Below is a small trained network, with its code and all its weights. Each question gives an input and a target symbol and asks what happens when units are switched off, that is, made to give their printed mean instead of their output.

import numpy as np


def w(rows, s, z=0):
    codes = np.array(rows[::2]) - 128.0
    scale = np.full(codes.shape[1], s)
    scale[-1] = z or s
    return codes * scale


def f(y):
    return np.maximum(y, 0)


def softmax(a):
    e = np.exp(a - a.max(-1, keepdims=True))
    return e / e.sum(-1, keepdims=True)


def log_softmax(a):
    a = a - a.max(-1, keepdims=True)
    return a - np.log(np.exp(a).sum(-1, keepdims=True))


def net(x, mask):
    ids = ['βδεζλμπσψω'.index(c) for c in x.split()]
    T = len(ids)
    res = E[ids] + P[:T]
    u = 0
    for l in range(3):
        r = res
        for j in range(2):
            rows = slice(4 * j, 4 * j + 4)
            q, k, v = (r @ M[l][rows].T for M in (Q, K, V))
            z = softmax(np.where(np.tri(T) > 0, q @ k.T / 4**0.5, -1e9)) @ v
            o = O[l][rows]
            res = res + np.where(mask[u + j], z, o[:, -1]) @ o[:, :-1]
        u += 2
        y = f(res @ A[l][:, :-1].T + A[l][:, -1])
        res = res + np.where(mask[u : u + 4], y, B[l][:, -1]) @ B[l][:, :-1]
        u += 4
    return log_softmax(res[-1] @ U[:, :-1].T + U[:, -1])


Q, K, V, O, A, B = {}, {}, {}, {}, {}, {}
E = w([
[117,196,151,172,155,63,105,171],'β',
[148,89,135,120,84,169,143,126],'δ',
[145,180,174,110,66,157,163,116],'ε',
[141,162,77,87,138,126,167,146],'ζ',
[128,252,175,121,107,137,96,109],'λ',
[151,118,113,98,36,119,118,68],'μ',
[150,124,101,102,81,169,80,147],'π',
[83,164,126,85,154,125,160,14],'σ',
[67,146,133,105,129,30,176,140],'ψ',
[158,79,119,92,170,53,87,79],'ω',
],0.016)
P = w([
[61,90,1,227,185,192,183,117],'0',
[112,90,144,104,169,152,110,176],'1',
[112,106,150,97,148,132,110,157],'2',
[122,126,155,87,140,110,112,140],'3',
[124,125,173,74,122,99,131,131],'4',
[143,116,182,64,104,96,149,130],'5',
],0.0073)
Q[0] = w([
[152,229,180,86,76,95,108,139],'0.h0',
[190,124,167,160,125,109,208,95],'0.h0',
[64,170,75,141,139,114,51,171],'0.h0',
[188,155,177,136,126,34,200,117],'0.h0',
[101,104,33,94,218,7,138,107],'0.h1',
[93,162,222,21,79,89,118,217],'0.h1',
[60,75,161,72,111,73,135,125],'0.h1',
[134,111,65,163,99,77,118,167],'0.h1',
],0.013)
K[0] = w([
[112,68,189,136,157,159,175,141],'0.h0',
[142,119,171,166,97,138,93,137],'0.h0',
[154,124,80,103,191,115,125,80],'0.h0',
[200,117,217,168,99,137,145,120],'0.h0',
[129,106,163,1,92,66,125,147],'0.h1',
[200,153,23,146,91,21,180,50],'0.h1',
[78,161,79,126,100,75,147,136],'0.h1',
[126,111,177,150,80,113,165,166],'0.h1',
],0.014)
V[0] = w([
[116,130,107,93,120,103,123,98],'0.h0',
[133,135,111,135,110,139,123,98],'0.h0',
[139,135,124,139,96,130,142,123],'0.h0',
[123,149,125,103,153,79,156,85],'0.h0',
[95,146,83,158,110,113,59,94],'0.h1',
[155,106,168,97,149,140,186,161],'0.h1',
[92,140,94,129,102,120,85,139],'0.h1',
[193,90,221,98,173,156,253,155],'0.h1',
],0.006)
O[0] = w([
[148,126,168,125,122,132,155,106,191],'0.h0',
[150,127,130,120,120,88,135,123,152],'0.h0',
[121,147,125,129,131,92,94,126,147],'0.h0',
[160,137,152,140,96,149,186,63,197],'0.h0',
[164,67,124,42,159,139,115,164,197],'0.h1',
[105,179,139,210,102,131,157,97,69],'0.h1',
[118,83,86,67,165,127,112,162,179],'0.h1',
[90,220,156,253,74,125,147,54,2],'0.h1',
],0.0042,0.0016)
A[0] = w([
[148,88,121,254,124,140,116,137,1],'0.n0',
[148,111,153,175,54,203,156,131,179],'0.n1',
[144,155,208,135,78,198,151,147,18],'0.n2',
[228,131,193,225,158,125,147,131,58],'0.n3',
],0.012,0.0022)
B[0] = w([
[69,119,210,189,143,173,72,95,142],'0.n0',
[53,222,137,131,126,102,2,96,250],'0.n1',
[179,67,13,112,128,150,44,132,240],'0.n2',
[123,134,139,65,160,97,99,116,149],'0.n3',
],0.0068,0.0023)
Q[1] = w([
[156,122,188,118,9,218,4,83],'1.h0',
[91,185,81,48,39,108,82,185],'1.h0',
[114,122,162,126,80,193,128,94],'1.h0',
[210,98,222,233,56,252,97,98],'1.h0',
[120,175,164,46,143,126,101,128],'1.h1',
[82,145,124,133,119,77,140,102],'1.h1',
[89,127,127,100,71,135,61,125],'1.h1',
[162,146,71,104,46,154,77,139],'1.h1',
],0.021)
K[1] = w([
[100,149,53,224,179,184,106,149],'1.h0',
[103,140,3,173,109,81,140,84],'1.h0',
[79,95,95,135,149,180,150,154],'1.h0',
[146,136,115,152,154,223,108,223],'1.h0',
[123,149,108,74,126,164,158,110],'1.h1',
[129,139,135,128,89,97,154,131],'1.h1',
[77,117,79,139,101,149,111,110],'1.h1',
[172,95,70,171,116,168,116,113],'1.h1',
],0.025)
V[1] = w([
[209,187,79,60,74,181,73,148],'1.h0',
[208,243,92,88,254,182,144,158],'1.h0',
[148,228,85,32,102,87,142,82],'1.h0',
[119,249,92,49,233,136,187,212],'1.h0',
[98,71,180,26,67,76,115,105],'1.h1',
[134,115,145,104,98,117,137,119],'1.h1',
[157,177,93,160,174,131,95,148],'1.h1',
[114,123,131,130,132,111,119,127],'1.h1',
],0.0075)
O[1] = w([
[183,93,76,142,2,88,141,147,4],'1.h0',
[133,123,181,200,57,162,122,140,74],'1.h0',
[210,172,139,143,104,138,182,91,248],'1.h0',
[147,158,179,247,159,197,165,128,201],'1.h0',
[155,116,144,59,207,146,154,139,231],'1.h1',
[131,140,144,120,163,135,119,126,133],'1.h1',
[110,101,103,168,103,129,136,123,94],'1.h1',
[131,124,119,120,136,124,139,133,146],'1.h1',
],0.0069,0.0036)
A[1] = w([
[85,64,187,217,115,43,110,198,4],'1.n0',
[145,67,134,96,254,63,92,150,57],'1.n1',
[153,100,17,98,171,71,189,147,92],'1.n2',
[103,24,169,149,61,203,27,144,74],'1.n3',
],0.007,0.0031)
B[1] = w([
[138,136,113,223,124,121,68,118,138],'1.n0',
[169,151,77,193,71,119,206,81,253],'1.n1',
[181,122,151,211,131,119,106,148,206],'1.n2',
[161,253,131,132,182,78,138,146,196],'1.n3',
],0.0068,0.0058)
Q[2] = w([
[127,125,156,70,89,209,3,115],'2.h0',
[98,108,104,162,129,142,133,171],'2.h0',
[86,99,132,129,140,113,170,114],'2.h0',
[101,162,153,135,156,164,131,86],'2.h0',
[106,105,106,165,161,53,196,148],'2.h1',
[116,106,142,126,183,118,120,69],'2.h1',
[86,123,161,175,153,110,176,147],'2.h1',
[132,93,173,106,135,103,44,136],'2.h1',
],0.03)
K[2] = w([
[50,137,86,176,76,239,26,192],'2.h0',
[144,149,136,165,155,119,132,161],'2.h0',
[114,101,142,84,173,117,170,180],'2.h0',
[90,130,199,125,165,140,109,89],'2.h0',
[135,137,199,84,135,6,158,158],'2.h1',
[161,122,173,79,175,135,100,95],'2.h1',
[107,122,229,123,123,106,146,160],'2.h1',
[83,81,119,191,161,111,33,90],'2.h1',
],0.024)
V[2] = w([
[17,187,62,151,104,119,247,226],'2.h0',
[127,70,130,182,155,13,123,92],'2.h0',
[58,196,242,126,65,46,111,164],'2.h0',
[71,140,140,86,173,211,104,39],'2.h0',
[159,162,253,160,75,177,96,97],'2.h1',
[251,112,139,144,177,144,73,227],'2.h1',
[133,153,151,121,65,178,117,50],'2.h1',
[117,242,106,74,71,126,92,176],'2.h1',
],0.011)
O[2] = w([
[247,141,55,70,152,126,148,113,190],'2.h0',
[129,116,183,140,189,148,64,93,212],'2.h0',
[158,192,66,141,183,141,100,245,7],'2.h0',
[30,169,73,78,135,110,150,96,242],'2.h0',
[114,88,58,152,158,187,199,95,2],'2.h1',
[110,177,133,122,90,31,230,124,3],'2.h1',
[124,44,114,140,118,185,141,109,103],'2.h1',
[158,78,114,142,95,84,102,1,91],'2.h1',
],0.008,0.0035)
A[2] = w([
[73,69,144,80,129,175,56,220,1],'2.n0',
[80,124,168,64,113,96,30,132,64],'2.n1',
[108,78,113,64,173,179,141,83,63],'2.n2',
[123,85,141,122,9,196,53,148,53],'2.n3',
],0.011,0.0061)
B[2] = w([
[186,150,146,80,1,195,82,102,184],'2.n0',
[125,39,105,135,163,164,145,219,255],'2.n1',
[125,164,130,137,94,45,144,150,237],'2.n2',
[100,186,171,177,193,124,99,70,212],'2.n3',
],0.0097,0.01)
U = w([
[169,172,162,56,203,207,129,102,160],'β',
[105,83,59,132,117,170,70,149,140],'δ',
[129,119,107,165,129,180,72,63,56],'ε',
[103,166,119,255,109,163,104,198,33],'ζ',
[161,70,88,149,104,241,183,114,172],'λ',
[103,54,197,163,150,201,127,126,232],'μ',
[164,128,134,142,54,102,89,138,95],'π',
[118,141,164,121,106,241,95,100,51],'σ',
[40,152,102,117,96,163,153,111,253],'ψ',
[115,124,139,105,81,195,129,181,61],'ω',
],0.0038,0.0028)

Each question gives the input, a string of symbols that net reads in full, and the target symbol t.
The units are the heads (4 rows each of Q, K, V and O) and the neurons (one row each of A and B). Each row of codes is followed by its name. A weight is (code - 128) times the scale printed after its matrix; where a second scale follows, it is the last column's (O, A, B and U).
mask holds one flag per unit, layer by layer, with each layer's heads first. A switched-off unit (its flag False) gives its mean, the last column of its rows in O or B, instead of its output. The means were averaged over made-up inputs and are rounded, as every weight is.
A unit's drop is (log p(t) with every unit on - log p(t) with that unit switched off) / (log p(t) with every unit on - log p(t) with every unit switched off).
The circuit of an input: a set's keep is (log p(t) with only the set's units on - log p(t) with every unit switched off) / (log p(t) with every unit on - log p(t) with every unit switched off). Starting from the 12 units with the biggest drops (on a tie, the unit counted first), units are removed one at a time, each time the one whose removal leaves the highest keep (on an exact tie, the one counted first), for as long as the keep stays at least 0.8.
units of the circuit, in order: the units of the circuit, biggest drop first
most important unit: the unit with the biggest drop
top k neurons: the k neurons with the biggest drops, biggest first
top k neurons in layer l: the k neurons of layer l with the biggest drops, biggest first
heads that matter: for each layer, one digit per head in row order, 1 if its drop is at least 0.15 and else 0, layers parted by /
drop when u is switched off: that unit's drop, to one decimal
input ω ψ ζ μ, target ω: top 2 neurons in layer 1 : (1.n1 1.n2)
input ζ ε μ β, target π: top neuron in layer 0 : (0.n1)
input λ π ζ, target λ: units of the circuit, in order : (1.h0 2.h1 2.h0)
input σ δ ω σ β δ, target σ: units of the circuit, in order : (2.h1 2.n0 0.n1 2.n3)
input ω ε ζ, target μ: units of the circuit, in order : (2.h0 2.n1 1.n2)
input ε ψ ψ ψ μ, target ε: heads that matter : 01 / 11 / 01
input μ β ψ λ σ, target ψ: heads that matter : 00 / 00 / 10
input δ ω δ β β, target μ: units of the circuit, in order : (2.h0 2.n1)
input ζ β π δ μ, target ζ: heads that matter : 00 / 11 / 10
input λ δ β, target ζ: top 2 neurons in layer 1 : (1.n0 1.n1)
input ω ω δ μ ψ ω, target μ: units of the circuit, in order : (2.h0 2.n1)
input ζ μ ψ μ σ ε, target ζ: units of the circuit, in order : (2.h0 1.h0 0.n1)
input ψ ζ β, target β: heads that matter : 00 / 10 / 10
input ε ω σ δ λ π, target ε: most important unit : 2.h1
input ε μ σ β, target ψ: top 2 neurons : (0.n2 0.n3)
input ζ β β λ, target ζ: units of the circuit, in order : (2.h0 1.h0)
input σ δ λ ψ ψ π, target σ: heads that matter : 00 / 00 / 01
input ψ π ε μ, target ψ: units of the circuit, in order : (2.h0 1.h0 2.h1)
input π ζ λ ψ λ, target π: heads that matter : 01 / 10 / 11
input δ σ π μ, target δ: top 2 neurons : (2.n1 0.n0)
input δ β π ψ ε, target δ: top 2 neurons in layer 0 : (0.n1 0.n0)
input π σ β, target ψ: heads that matter : 00 / 00 / 11
input ε ζ ζ ε λ, target ε: top 2 neurons : (0.n2 2.n3)
input δ β π ε δ, target δ: top 2 neurons : (2.n1 0.n0)
input ω μ λ, target ω: top neuron : (2.n0)
input σ μ ω δ ζ ε, target σ: top 2 neurons : (2.n0 2.n3)
input β ζ δ, target β: top neuron : (1.n3)
input β ζ ε ε, target β: drop when 2.h0 is switched off : 0.6
